Below are the code and all the weights of a small trained network. Each question names an input and a class and asks about switching units off, where a switched-off unit gives its printed mean instead of its output.

import numpy as np


def w(rows, s, z=0):
    codes = np.array(rows[::2]) - 128.0
    scale = np.full(codes.shape[1], s)
    scale[-1] = z or s
    return codes * scale


def norm(h):
    return h / np.sqrt((h * h).mean(-1, keepdims=True) + 1e-5)


def f(y):
    return y / 2 * (1 + np.tanh(0.7978845608 * (y + 0.044715 * y**3)))


def log_softmax(a):
    a = a - a.max(-1, keepdims=True)
    return a - np.log(np.exp(a).sum(-1, keepdims=True))


def net(x, mask):
    res = np.array(x, float).reshape(1, 5) / 4 @ E
    u = 0
    for l in range(3):
        y = f(norm(res) @ A[l][:, :-1].T + A[l][:, -1])
        res = res + np.where(mask[u : u + 13], y, B[l][:, -1]) @ B[l][:, :-1]
        u += 13
    return log_softmax(norm(res)[-1] @ U[:, :-1].T + U[:, -1])


A, B = {}, {}
E = w([
[200,166,76,143],'x0',
[169,79,191,114],'x1',
[163,187,102,2],'x2',
[125,59,86,99],'x3',
[127,128,129,130],'x4',
],0.0091)
A[0] = w([
[54,7,71,64,151],'0.n1',
[99,155,117,98,77],'0.n2',
[33,176,76,120,39],'0.n3',
[51,128,36,141,69],'0.n4',
[30,156,123,7,39],'0.n5',
[214,118,38,149,63],'0.n6',
[17,184,85,113,35],'0.n7',
[97,148,97,139,42],'0.n8',
[52,98,143,180,4],'0.n9',
[19,200,238,101,188],'0.n10',
[127,61,209,78,80],'0.n11',
[77,140,83,141,39],'0.n12',
[155,107,157,120,78],'0.n13',
],0.012,0.0024)
B[0] = w([
[18,217,203,149,254],'0.n1',
[130,121,114,122,143],'0.n2',
[165,94,204,131,173],'0.n3',
[157,83,204,141,177],'0.n4',
[189,135,8,106,231],'0.n5',
[116,197,155,184,197],'0.n6',
[175,103,199,139,181],'0.n7',
[134,109,150,118,127],'0.n8',
[181,100,30,135,181],'0.n9',
[101,219,137,181,229],'0.n10',
[234,101,173,140,194],'0.n11',
[153,99,155,138,137],'0.n12',
[134,114,161,113,136],'0.n13',
],0.019,0.0061)
A[1] = w([
[124,37,99,58,169],'1.n1',
[70,131,128,108,6],'1.n2',
[80,202,129,148,167],'1.n3',
[168,148,85,161,96],'1.n4',
[190,45,14,98,111],'1.n5',
[52,1,47,230,29],'1.n6',
[34,145,155,91,81],'1.n7',
[94,171,185,121,194],'1.n8',
[100,81,110,184,29],'1.n9',
[168,195,101,216,164],'1.n10',
[70,97,147,233,196],'1.n11',
[160,17,47,85,186],'1.n12',
[205,66,243,76,167],'1.n13',
],0.0094,0.0012)
B[1] = w([
[118,211,128,117,116],'1.n1',
[87,125,128,91,118],'1.n2',
[100,130,178,113,197],'1.n3',
[98,108,139,143,162],'1.n4',
[97,195,116,169,141],'1.n5',
[197,135,48,250,164],'1.n6',
[50,90,127,126,137],'1.n7',
[76,111,155,122,183],'1.n8',
[159,141,88,159,135],'1.n9',
[79,144,192,117,255],'1.n10',
[133,158,48,138,205],'1.n11',
[160,247,154,131,128],'1.n12',
[105,32,207,140,175],'1.n13',
],0.016,0.0076)
A[2] = w([
[106,130,134,135,149],'2.n1',
[118,155,149,156,57],'2.n2',
[72,173,165,152,189],'2.n3',
[151,109,169,137,227],'2.n4',
[191,99,164,113,220],'2.n5',
[142,115,129,127,48],'2.n6',
[154,149,82,78,215],'2.n7',
[151,158,71,130,126],'2.n8',
[55,83,135,84,190],'2.n9',
[78,109,125,117,6],'2.n10',
[101,163,67,129,124],'2.n11',
[122,89,109,140,170],'2.n12',
[149,156,117,5,149],'2.n13',
],0.019,0.0014)
B[2] = w([
[129,152,126,124,145],'2.n1',
[146,154,124,68,182],'2.n2',
[173,207,134,51,248],'2.n3',
[128,101,183,112,169],'2.n4',
[111,38,179,130,160],'2.n5',
[107,122,138,127,121],'2.n6',
[153,99,107,189,146],'2.n7',
[195,99,119,141,157],'2.n8',
[52,170,147,208,150],'2.n9',
[83,159,127,146,131],'2.n10',
[181,95,186,151,161],'2.n11',
[126,153,139,170,127],'2.n12',
[106,134,88,251,165],'2.n13',
],0.022,0.012)
U = w([
[189,132,60,208,160],'0',
[103,201,165,83,168],'1',
[193,194,158,69,127],'2',
[144,42,222,106,140],'3',
[189,146,168,115,190],'4',
[149,87,91,43,72],'5',
[57,41,8,32,3],'6',
[138,51,36,39,3],'7',
],0.013,0.007)

Each question gives the input, the list of numbers given to net, and the class t.
The units are the neurons (one row each of A and B). Each row of codes is followed by its name. A weight is (code - 128) times the scale printed after its matrix; where a second scale follows, it is the last column's (A, B and U).
mask holds one flag per neuron, layer by layer. A switched-off neuron (its flag False) gives its mean, the last column of its row in B, instead of its output. The means were averaged over made-up inputs and are rounded, as every weight is.
A unit's drop is (log p(t) with every unit on - log p(t) with that unit switched off) / (log p(t) with every unit on - log p(t) with every unit switched off).
The circuit of an input: a set's keep is (log p(t) with only the set's units on - log p(t) with every unit switched off) / (log p(t) with every unit on - log p(t) with every unit switched off). Starting from the 12 units with the biggest drops (on a tie, the unit counted first), units are removed one at a time, each time the one whose removal leaves the highest keep (on an exact tie, the one counted first), for as long as the keep stays at least 0.8.
circuit, biggest first: the units of the circuit, biggest drop first
most important unit: the unit with the biggest drop
top k neurons: the k neurons with the biggest drops, biggest first
top k neurons in layer l: the k neurons of layer l with the biggest drops, biggest first
drop of u: that unit's drop, to one decimal
input [-5,4,8,2,7], class 0: most important unit	0.n5
input [1,2,5,7,4], class 1: circuit, biggest first	[0.n1; 1.n7]
input [4,0,-5,7,5], class 1: circuit, biggest first	[0.n1; 0.n11]
input [6,-3,7,0,-1], class 0: top 2 neurons in layer 0	[0.n1; 0.n10]
input [6,-7,1,3,-4], class 3: top 3 neurons in layer 0	[0.n4; 0.n1; 0.n10]
input [6,2,7,3,3], class 0: top 2 neurons	[0.n1; 0.n10]
input [-8,7,-6,-1,-1], class 2: top 4 neurons in layer 0	[0.n10; 0.n4; 0.n7; 0.n3]
input [-5,6,-3,-2,-4], class 3: top 3 neurons	[0.n11; 0.n1; 0.n6]
input [3,-5,3,4,-3], class 3: top 3 neurons	[0.n4; 0.n10; 0.n3]
input [3,-5,-6,-4,-2], class 0: top 2 neurons	[0.n1; 0.n11]
input [-5,7,-8,-6,6], class 0: top 3 neurons	[0.n9; 0.n1; 0.n6]
input [4,-7,7,-7,0], class 0: top 3 neurons in layer 0	[0.n1; 0.n10; 0.n5]
input [6,2,7,-7,7], class 0: top 3 neurons	[0.n1; 2.n13; 0.n10]
input [3,7,-4,4,1], class 3: most important unit	0.n10
input [5,-6,7,-6,-2], class 0: top 3 neurons	[0.n1; 0.n10; 2.n13]
input [-2,0,-4,8,0], class 1: drop of 0.n1	3.8
input [4,4,-3,8,-8], class 1: drop of 0.n1	0.2
input [1,6,-2,-5,-1], class 3: drop of 0.n11	0.4
input [3,7,-2,-4,4], class 3: drop of 0.n1	0.1
input [3,-7,0,-4,5], class 3: top neuron in layer 0	[0.n1]
